Here is a tiny trained network, its code and every weight. The questions are about switching its units off for an input and a target symbol, where a switched-off unit gives its printed mean instead of its output.

import numpy as np


def w(rows, s, z=0):
    codes = np.array(rows[::2]) - 128.0
    scale = np.full(codes.shape[1], s)
    scale[-1] = z or s
    return codes * scale


def norm(h):
    return h / np.sqrt((h * h).mean(-1, keepdims=True) + 1e-5)


def f(y):
    return np.maximum(y, 0)


def softmax(a):
    e = np.exp(a - a.max(-1, keepdims=True))
    return e / e.sum(-1, keepdims=True)


def log_softmax(a):
    a = a - a.max(-1, keepdims=True)
    return a - np.log(np.exp(a).sum(-1, keepdims=True))


def net(x, mask):
    ids = ['ΣΨαβδεηλτω'.index(c) for c in x.split()]
    T = len(ids)
    res = E[ids] + P[:T]
    r = norm(res)
    for j in range(2):
        rows = slice(3 * j, 3 * j + 3)
        q, k, v = (r @ M[0][rows].T for M in (Q, K, V))
        z = softmax(np.where(np.tri(T) > 0, q @ k.T / 3**0.5, -1e9)) @ v
        o = O[0][rows]
        res = res + np.where(mask[j], z, o[:, -1]) @ o[:, :-1]
    y = f(norm(res) @ A[0][:, :-1].T + A[0][:, -1])
    res = res + np.where(mask[2:10], y, B[0][:, -1]) @ B[0][:, :-1]
    return log_softmax(norm(res)[-1] @ U[:, :-1].T + U[:, -1])


Q, K, V, O, A, B = {}, {}, {}, {}, {}, {}
E = w([
[141,92,220,181,124,34,174,162,42,128,152],'Σ',
[141,251,146,63,59,213,157,91,86,61,194],'Ψ',
[195,83,105,87,183,51,70,151,130,80,198],'α',
[225,218,131,109,148,33,186,102,58,89,101],'β',
[191,117,222,192,75,50,101,69,106,143,179],'δ',
[135,114,44,238,125,58,112,117,153,160,177],'ε',
[92,92,132,159,137,111,168,51,10,141,228],'η',
[178,107,249,126,129,97,56,159,119,84,202],'λ',
[96,80,131,162,157,93,138,240,109,97,180],'τ',
[90,195,182,237,96,157,134,187,129,112,149],'ω',
],0.015)
P = w([
[123,38,109,124,76,175,152,121,144,92,23],'0',
[116,151,177,181,243,129,71,129,131,173,148],'1',
[51,175,126,142,140,113,31,145,52,150,82],'2',
[140,165,155,136,200,147,110,155,133,220,137],'3',
[59,167,91,156,106,90,68,146,32,86,84],'4',
[106,173,150,100,121,89,183,163,174,228,194],'5',
[181,127,85,158,125,198,109,173,48,182,160],'6',
[26,187,126,130,108,60,94,130,106,66,112],'7',
[207,123,107,161,137,192,198,176,111,177,202],'8',
[71,154,114,132,57,59,135,142,126,54,147],'9',
[216,98,102,178,109,203,221,164,125,117,197],'10',
[106,130,113,172,60,79,189,127,176,6,172],'11',
[157,182,142,185,145,92,212,150,163,60,229],'12',
],0.016)
Q[0] = w([
[132,135,92,175,66,93,84,144,56,31,152],'head 1',
[74,118,132,127,127,107,112,89,143,62,85],'head 1',
[159,157,144,169,149,98,195,135,160,76,237],'head 1',
[156,155,145,167,159,110,201,128,174,91,223],'head 2',
[114,129,101,175,68,82,93,130,74,3,146],'head 2',
[186,155,115,138,112,130,122,176,84,173,196],'head 2',
],0.0082)
K[0] = w([
[203,86,126,128,102,182,220,138,162,183,152],'head 1',
[216,114,118,162,179,208,88,153,77,149,111],'head 1',
[119,89,104,156,64,113,157,108,125,21,106],'head 1',
[106,89,113,156,73,112,140,98,125,2,96],'head 2',
[253,78,127,137,118,197,193,165,151,150,134],'head 2',
[134,135,143,84,55,44,166,166,209,89,144],'head 2',
],0.0093)
V[0] = w([
[176,92,109,195,132,85,92,120,191,154,92],'head 1',
[110,121,47,182,114,159,81,35,148,171,172],'head 1',
[57,16,150,37,181,103,158,20,74,174,154],'head 1',
[179,153,33,79,204,64,192,83,93,128,89],'head 2',
[216,163,208,116,71,84,102,6,117,149,129],'head 2',
[189,64,113,21,175,118,31,136,146,96,185],'head 2',
],0.016)
O[0] = w([
[148,87,153,92,111,198,160,175,113,206,93,128],'head 1',
[227,96,94,82,112,130,180,249,100,86,172,99],'head 1',
[123,152,208,138,68,35,148,158,192,40,112,118],'head 1',
[73,186,199,182,209,206,156,195,111,103,141,1],'head 2',
[59,59,152,51,168,111,146,103,148,139,192,169],'head 2',
[193,141,162,184,143,173,180,52,210,204,184,8],'head 2',
],0.017,0.0074)
A[0] = w([
[177,116,112,107,131,144,187,248,90,169,142,125],'neuron 1',
[176,79,99,157,75,126,119,119,149,130,116,131],'neuron 2',
[156,137,123,104,102,63,84,126,92,143,155,187],'neuron 3',
[124,115,120,125,144,131,109,119,80,195,137,255],'neuron 4',
[116,150,131,95,115,153,114,168,207,103,106,176],'neuron 5',
[142,121,166,148,84,96,165,132,109,70,152,132],'neuron 6',
[191,180,170,192,146,165,187,130,178,174,168,82],'neuron 7',
[82,156,103,136,152,79,120,115,186,121,147,163],'neuron 8',
],0.017,0.0072)
B[0] = w([
[158,110,230,174,86,147,66,71,131,101,195,206],'neuron 1',
[84,228,106,100,40,101,137,124,158,159,159,180],'neuron 2',
[177,86,136,169,55,78,146,145,80,114,101,252],'neuron 3',
[110,113,147,146,158,160,171,54,58,161,76,231],'neuron 4',
[142,96,170,73,190,132,91,92,138,113,74,151],'neuron 5',
[168,198,73,136,191,71,96,153,138,214,155,187],'neuron 6',
[142,44,31,108,153,90,165,169,94,9,68,165],'neuron 7',
[118,62,213,199,104,97,124,80,127,63,137,198],'neuron 8',
],0.014,0.015)
U = w([
[140,52,171,113,138,146,22,116,194,117,17,255],'Σ',
[117,139,75,154,133,100,124,79,58,82,249,137],'Ψ',
[179,72,104,151,178,156,168,117,167,100,90,54],'α',
[81,154,147,127,206,161,99,135,145,174,148,144],'β',
[99,41,136,29,109,105,189,157,127,163,138,46],'δ',
[189,96,171,138,97,179,99,160,93,144,164,44],'ε',
[127,163,101,98,128,74,115,213,180,121,177,172],'η',
[165,140,139,112,130,121,124,29,209,195,182,79],'λ',
[130,205,118,195,90,145,141,117,137,168,76,70],'τ',
[145,104,1,55,189,133,22,182,103,184,104,132],'ω',
],0.007,0.0069)

Each question gives the input, a string of symbols that net reads in full, and the target symbol t.
The units are the heads (3 rows each of Q, K, V and O) and the neurons (one row each of A and B). Each row of codes is followed by its name. A weight is (code - 128) times the scale printed after its matrix; where a second scale follows, it is the last column's (O, A, B and U).
mask holds one flag per unit, heads first, then neurons. A switched-off unit (its flag False) gives its mean, the last column of its rows in O or B, instead of its output. The means were averaged over made-up inputs and are rounded, as every weight is.
A unit's drop is (log p(t) with every unit on - log p(t) with that unit switched off) / (log p(t) with every unit on - log p(t) with every unit switched off).
The circuit of an input: a set's keep is (log p(t) with only the set's units on - log p(t) with every unit switched off) / (log p(t) with every unit on - log p(t) with every unit switched off). Starting from all 10 units, units are removed one at a time, each time the one whose removal leaves the highest keep (on an exact tie, the one counted first), for as long as the keep stays at least 0.8.
units of the circuit, in order: the units of the circuit, biggest drop first
most important unit: the unit with the biggest drop
k most important neurons: the k neurons with the biggest drops, biggest first
which heads matter: for each layer, one digit per head in row order, 1 if its drop is at least 0.15 and else 0, layers parted by /
input λ λ δ ε Σ Σ δ η, target δ: units of the circuit, in order -> (head 2; head 1)
input δ λ τ Σ ω δ δ ω, target δ: units of the circuit, in order -> (head 2; head 1)
input Ψ ε Ψ, target ε: most important unit -> head 1
input ω α β τ, target ω: which heads matter -> 11
input τ δ ε ε β Ψ ε ε η η η, target τ: which heads matter -> 01
input η ω Ψ Σ λ Ψ η η η ε, target η: which heads matter -> 10
input η λ ω Ψ η ε β ε δ Ψ η λ, target η: which heads matter -> 10
input Σ ε β, target ε: which heads matter -> 10
input α α Σ, target α: units of the circuit, in order -> (head 2; neuron 7)
input Σ δ η η δ λ η Σ ω, target Σ: units of the circuit, in order -> (head 1; head 2)
input τ Σ Σ η Σ α Ψ Σ ω, target τ: units of the circuit, in order -> (head 2; head 1)
input η η λ β Σ Ψ, target Σ: units of the circuit, in order -> (neuron 5; head 1)
input τ β β η Ψ α Ψ η Σ, target τ: which heads matter -> 01
input η α β η β ω η Σ, target η: which heads matter -> 10
input η η λ ε η η δ, target η: most important unit -> head 1
input Ψ ω η η η α τ η Ψ η ω ε, target ω: units of the circuit, in order -> (head 1; head 2)
input Σ τ τ ε, target τ: units of the circuit, in order -> (head 2; neuron 2)
input ε Σ Ψ λ ε δ, target ε: units of the circuit, in order -> (head 1; neuron 1)
input τ Ψ ω β α, target β: units of the circuit, in order -> (head 2; neuron 3)
input η η λ, target η: units of the circuit, in order -> (head 1)
input α Ψ η δ Σ Σ η Σ ω α β, target α: which heads matter -> 01
input β η β α δ λ, target β: units of the circuit, in order -> (head 2; head 1)
input η δ ω ω Σ, target η: units of the circuit, in order -> (head 1; neuron 6)
input δ η τ Ψ η η ω ω, target ω: 2 most important neurons -> (neuron 8; neuron 1)
input β α ω Ψ η β τ τ τ η β δ, target β: which heads matter -> 01
input η η δ η Ψ β α δ ε β τ ε, target η: 2 most important neurons -> (neuron 4; neuron 2)
